Here is a tiny trained network, its code and every weight. The questions are about switching its units off for an input and a class, where a switched-off unit gives its printed mean instead of its output.

import numpy as np


def w(rows, s, z=0):
    codes = np.array(rows[::2]) - 128.0
    scale = np.full(codes.shape[1], s)
    scale[-1] = z or s
    return codes * scale


def f(y):
    return y / 2 * (1 + np.tanh(0.7978845608 * (y + 0.044715 * y**3)))


def log_softmax(a):
    a = a - a.max(-1, keepdims=True)
    return a - np.log(np.exp(a).sum(-1, keepdims=True))


def net(x, mask):
    res = np.array(x, float).reshape(1, 8) / 4 @ E
    y = f(res @ A[0][:, :-1].T + A[0][:, -1])
    res = res + np.where(mask, y, B[0][:, -1]) @ B[0][:, :-1]
    return log_softmax(res[-1] @ U[:, :-1].T + U[:, -1])


A, B = {}, {}
E = w([
[125,135,130,129,123,126,128,128,138],'x0',
[121,129,142,135,131,140,128,139,123],'x1',
[208,184,125,65,114,131,91,213,90],'x2',
[126,159,112,138,109,124,141,114,146],'x3',
[174,55,52,191,82,158,180,209,244],'x4',
[197,140,223,182,129,47,236,100,99],'x5',
[125,120,131,127,125,136,132,134,106],'x6',
[134,140,116,126,118,117,127,113,150],'x7',
],0.011)
A[0] = w([
[119,188,131,108,214,120,67,80,83,129],'n1',
[103,135,171,149,109,94,135,71,102,140],'n2',
[125,93,171,182,108,98,126,93,153,97],'n3',
[108,199,156,77,158,124,54,81,72,42],'n4',
[1,115,54,72,148,203,58,97,148,176],'n5',
[97,127,176,87,174,65,148,48,106,151],'n6',
[141,120,51,83,133,163,129,224,165,127],'n7',
[105,142,173,132,151,78,168,62,98,140],'n8',
[140,158,60,126,128,143,130,156,128,125],'n9',
[154,44,102,148,136,158,204,121,173,99],'n10',
[107,169,202,157,139,122,126,86,121,121],'n11',
[108,152,226,136,165,89,157,68,105,120],'n12',
[148,44,97,198,83,106,189,184,179,20],'n13',
[94,92,97,142,97,140,157,163,87,120],'n14',
[163,115,80,216,190,145,144,133,135,140],'n15',
[224,132,174,197,128,59,180,161,110,8],'n16',
[172,30,84,193,104,157,206,179,183,113],'n17',
[150,125,87,112,70,181,86,225,153,116],'n18',
[152,107,158,147,134,141,117,124,161,122],'n19',
[140,109,45,144,105,176,82,210,172,112],'n20',
[246,211,162,46,81,103,111,209,84,113],'n21',
[20,125,65,100,131,196,35,84,133,49],'n22',
],0.0085,0.013)
B[0] = w([
[130,134,184,134,135,117,112,71,100,208],'n1',
[134,110,123,98,177,176,143,192,136,184],'n2',
[120,132,131,118,168,129,154,176,102,153],'n3',
[29,44,112,210,38,40,28,70,213,191],'n4',
[98,119,224,230,94,110,53,34,110,254],'n5',
[170,128,95,66,134,177,154,156,84,217],'n6',
[87,69,77,80,113,106,185,145,153,196],'n7',
[137,149,98,72,182,151,170,200,132,205],'n8',
[126,93,102,116,119,139,152,146,164,152],'n9',
[124,143,166,148,145,129,102,107,122,174],'n10',
[174,100,108,96,161,114,175,170,124,177],'n11',
[144,136,87,83,165,127,179,172,131,213],'n12',
[179,199,203,108,212,232,150,106,31,173],'n13',
[87,136,133,159,128,109,143,135,103,135],'n14',
[103,143,115,165,124,130,102,103,137,162],'n15',
[77,105,172,212,54,34,37,69,175,170],'n16',
[110,194,214,196,105,134,66,29,160,216],'n17',
[92,66,87,101,125,109,171,236,161,194],'n18',
[120,143,149,113,123,119,129,123,126,133],'n19',
[57,79,48,92,138,75,128,192,159,200],'n20',
[127,162,223,220,121,170,57,28,131,226],'n21',
[241,254,222,91,228,207,157,77,56,196],'n22',
],0.008,0.015)
U = w([
[181,196,148,126,176,179,111,99,111,253],'0',
[95,111,126,170,70,105,74,87,158,56],'1',
[131,91,3,65,145,132,161,222,146,79],'2',
],0.012,0.0022)

Each question gives the input, the list of numbers given to net, and the class t.
The units are the neurons (one row each of A and B). Each row of codes is followed by its name. A weight is (code - 128) times the scale printed after its matrix; where a second scale follows, it is the last column's (A, B and U).
mask holds one flag per neuron, in row order. A switched-off neuron (its flag False) gives its mean, the last column of its row in B, instead of its output. The means were averaged over made-up inputs and are rounded, as every weight is.
A unit's drop is (log p(t) with every unit on - log p(t) with that unit switched off) / (log p(t) with every unit on - log p(t) with every unit switched off).
The circuit of an input: a set's keep is (log p(t) with only the set's units on - log p(t) with every unit switched off) / (log p(t) with every unit on - log p(t) with every unit switched off). Starting from the 12 units with the biggest drops (on a tie, the unit counted first), units are removed one at a time, each time the one whose removal leaves the highest keep (on an exact tie, the one counted first), for as long as the keep stays at least 0.8.
units of the circuit, in order: the units of the circuit, biggest drop first
most important unit: the unit with the biggest drop
k most important neurons: the k neurons with the biggest drops, biggest first
drop of u: that unit's drop, to one decimal
input [-4,5,-5,0,5,5,6,-8], class 0: most important unit : n13
input [3,7,-3,5,0,-5,-2,3], class 0: 3 most important neurons : n22, n4, n16
input [-5,5,4,-1,6,6,-5,-3], class 1: 2 most important neurons : n16, n22
input [-2,4,1,8,2,0,-4,-7], class 2: units of the circuit, in order : n5, n21
input [-1,7,5,-2,6,0,8,-4], class 2: 4 most important neurons : n5, n18, n20, n7
input [3,4,4,6,-8,-6,-7,3], class 1: 2 most important neurons : n4, n5
input [-1,2,3,6,-7,-5,-6,-7], class 1: 2 most important neurons : n4, n5
input [0,-5,3,0,-8,-2,6,-5], class 1: 2 most important neurons : n4, n13
input [7,0,-3,3,5,3,5,2], class 0: 2 most important neurons : n13, n4
input [2,6,3,-3,-1,0,8,-6], class 1: 2 most important neurons : n22, n13
input [0,-2,4,5,8,8,-1,2], class 1: 2 most important neurons : n16, n22
input [2,-7,4,2,4,4,1,5], class 1: 2 most important neurons : n22, n16
input [-5,-2,-6,-3,0,-5,-5,8], class 0: 2 most important neurons : n22, n4
input [7,-5,-5,-7,-1,-6,7,0], class 0: units of the circuit, in order : n22
input [1,4,5,-2,-8,-6,6,-3], class 1: drop of n4 : 2.2
input [4,4,-1,-3,-3,3,-4,-8], class 2: drop of n5 : 0.1
input [-5,-8,-7,4,-3,-1,7,-6], class 0: drop of n21 : 0.0
input [-6,-4,4,1,4,0,2,5], class 2: drop of n16 : 0.1
